Below are the code and all the weights of a small trained network. Each question names an input and a target symbol and asks about switching units off, where a switched-off unit gives its printed mean instead of its output.

import numpy as np


def w(rows, s, z=0):
    codes = np.array(rows[::2]) - 128.0
    scale = np.full(codes.shape[1], s)
    scale[-1] = z or s
    return codes * scale


def f(y):
    return y / 2 * (1 + np.tanh(0.7978845608 * (y + 0.044715 * y**3)))


def softmax(a):
    e = np.exp(a - a.max(-1, keepdims=True))
    return e / e.sum(-1, keepdims=True)


def log_softmax(a):
    a = a - a.max(-1, keepdims=True)
    return a - np.log(np.exp(a).sum(-1, keepdims=True))


def net(x, mask):
    ids = ['γδεζηθλμξπστφψω'.index(c) for c in x.split()]
    T = len(ids)
    res = E[ids] + P[:T]
    r = res
    for j in range(2):
        rows = slice(2 * j, 2 * j + 2)
        q, k, v = (r @ M[0][rows].T for M in (Q, K, V))
        z = softmax(np.where(np.tri(T) > 0, q @ k.T / 2**0.5, -1e9)) @ v
        o = O[0][rows]
        res = res + np.where(mask[j], z, o[:, -1]) @ o[:, :-1]
    y = f(res @ A[0][:, :-1].T + A[0][:, -1])
    res = res + np.where(mask[2:10], y, B[0][:, -1]) @ B[0][:, :-1]
    return log_softmax(res[-1] @ U[:, :-1].T + U[:, -1])


Q, K, V, O, A, B = {}, {}, {}, {}, {}, {}
E = w([
[123,130,126,131,105],'γ',
[130,132,70,209,119],'δ',
[61,97,175,100,51],'ε',
[170,96,202,122,226],'ζ',
[86,96,249,14,97],'η',
[134,128,136,123,106],'θ',
[165,163,172,48,87],'λ',
[98,87,166,131,143],'μ',
[254,204,82,154,151],'ξ',
[204,95,82,214,230],'π',
[147,165,103,106,24],'σ',
[122,119,164,83,115],'τ',
[73,73,136,197,160],'φ',
[91,123,79,190,67],'ψ',
[204,130,43,199,130],'ω',
],0.0082)
P = w([
[83,159,117,107,165],'0',
[132,144,178,185,116],'1',
[212,103,121,80,107],'2',
[194,133,199,213,76],'3',
[161,153,177,203,139],'4',
[236,103,122,74,118],'5',
[57,18,2,131,72],'6',
[172,174,227,165,82],'7',
],0.011)
Q[0] = w([
[197,54,76,44,111],'head 1',
[44,60,5,91,159],'head 1',
[216,144,210,136,96],'head 2',
[114,184,220,205,150],'head 2',
],0.013)
K[0] = w([
[253,56,165,160,171],'head 1',
[155,64,182,180,18],'head 1',
[134,197,78,101,233],'head 2',
[4,162,92,42,167],'head 2',
],0.011)
V[0] = w([
[65,66,32,215,104],'head 1',
[115,187,110,52,2],'head 1',
[24,70,242,36,137],'head 2',
[221,165,193,71,230],'head 2',
],0.0097)
O[0] = w([
[211,62,173,169,141,2],'head 1',
[63,145,118,215,9,124],'head 1',
[88,76,24,51,77,135],'head 2',
[81,199,115,76,188,244],'head 2',
],0.013,0.005)
A[0] = w([
[134,196,126,107,212,167],'neuron 1',
[62,154,114,114,73,118],'neuron 2',
[147,55,149,207,54,203],'neuron 3',
[32,131,90,133,14,100],'neuron 4',
[254,30,208,128,164,186],'neuron 5',
[140,202,176,201,80,228],'neuron 6',
[176,10,58,95,77,255],'neuron 7',
[141,194,109,98,216,191],'neuron 8',
],0.0067,0.006)
B[0] = w([
[107,157,163,104,82,233],'neuron 1',
[130,159,73,147,121,207],'neuron 2',
[156,45,161,200,31,164],'neuron 3',
[145,143,56,143,98,254],'neuron 4',
[200,193,31,176,231,200],'neuron 5',
[104,125,167,216,95,212],'neuron 6',
[247,2,188,22,103,178],'neuron 7',
[90,146,175,99,97,248],'neuron 8',
],0.0084,0.0097)
U = w([
[120,86,172,135,106,203],'γ',
[147,124,104,197,169,137],'δ',
[161,58,167,80,35,38],'ε',
[80,138,163,1,149,184],'ζ',
[160,116,54,61,106,2],'η',
[114,94,151,138,108,233],'θ',
[57,204,39,194,115,133],'λ',
[144,59,164,66,132,202],'μ',
[76,183,242,182,113,134],'ξ',
[165,202,98,112,215,34],'π',
[80,100,172,199,47,20],'σ',
[133,103,117,104,110,176],'τ',
[200,61,92,80,198,131],'φ',
[178,90,166,171,102,107],'ψ',
[145,170,142,188,154,129],'ω',
],0.005,0.0038)

Each question gives the input, a string of symbols that net reads in full, and the target symbol t.
The units are the heads (2 rows each of Q, K, V and O) and the neurons (one row each of A and B). Each row of codes is followed by its name. A weight is (code - 128) times the scale printed after its matrix; where a second scale follows, it is the last column's (O, A, B and U).
mask holds one flag per unit, heads first, then neurons. A switched-off unit (its flag False) gives its mean, the last column of its rows in O or B, instead of its output. The means were averaged over made-up inputs and are rounded, as every weight is.
A unit's drop is (log p(t) with every unit on - log p(t) with that unit switched off) / (log p(t) with every unit on - log p(t) with every unit switched off).
The circuit of an input: a set's keep is (log p(t) with only the set's units on - log p(t) with every unit switched off) / (log p(t) with every unit on - log p(t) with every unit switched off). Starting from all 10 units, units are removed one at a time, each time the one whose removal leaves the highest keep (on an exact tie, the one counted first), for as long as the keep stays at least 0.8.
units of the circuit, in order: the units of the circuit, biggest drop first
unit that matters most: the unit with the biggest drop
which heads matter: for each layer, one digit per head in row order, 1 if its drop is at least 0.15 and else 0, layers parted by /
input ζ λ φ φ λ ξ φ, target φ: which heads matter	10
input ζ λ ξ, target ξ: which heads matter	01
input ξ ζ δ ψ λ ξ ε γ, target ξ: unit that matters most	head 2
input λ λ ζ ζ δ τ, target ζ: which heads matter	10
input λ ε ζ π μ ζ ξ ζ, target λ: units of the circuit, in order	[head 1; head 2; neuron 7]
input π ξ γ λ, target π: units of the circuit, in order	[head 1; neuron 5]
input σ λ λ ζ ξ, target σ: units of the circuit, in order	[head 1; head 2; neuron 3]
input φ μ λ ε ξ, target φ: which heads matter	11
input σ θ η σ δ λ λ, target σ: units of the circuit, in order	[head 2; head 1; neuron 3]
input λ λ λ π γ σ π, target π: units of the circuit, in order	[head 1; head 2; neuron 5]
input λ η φ λ λ λ σ, target λ: units of the circuit, in order	[head 1; neuron 4]
input λ ψ λ ε π, target λ: units of the circuit, in order	[head 1; neuron 7]
input φ ε φ ψ λ λ τ, target ψ: units of the circuit, in order	[head 2; head 1; neuron 3; neuron 5]
input δ π μ λ φ λ η ω, target δ: units of the circuit, in order	[neuron 5; head 1; head 2]
input η σ π λ ζ ξ ε, target λ: units of the circuit, in order	[head 1; neuron 4]
input ξ λ ζ ζ ζ π ζ ζ, target ξ: which heads matter	01
input ψ λ π ε, target ψ: which heads matter	11
input λ ζ ξ, target ξ: which heads matter	01
input σ λ ζ, target ζ: which heads matter	10
input δ ζ ε ξ ζ ζ ξ ζ, target δ: unit that matters most	neuron 5
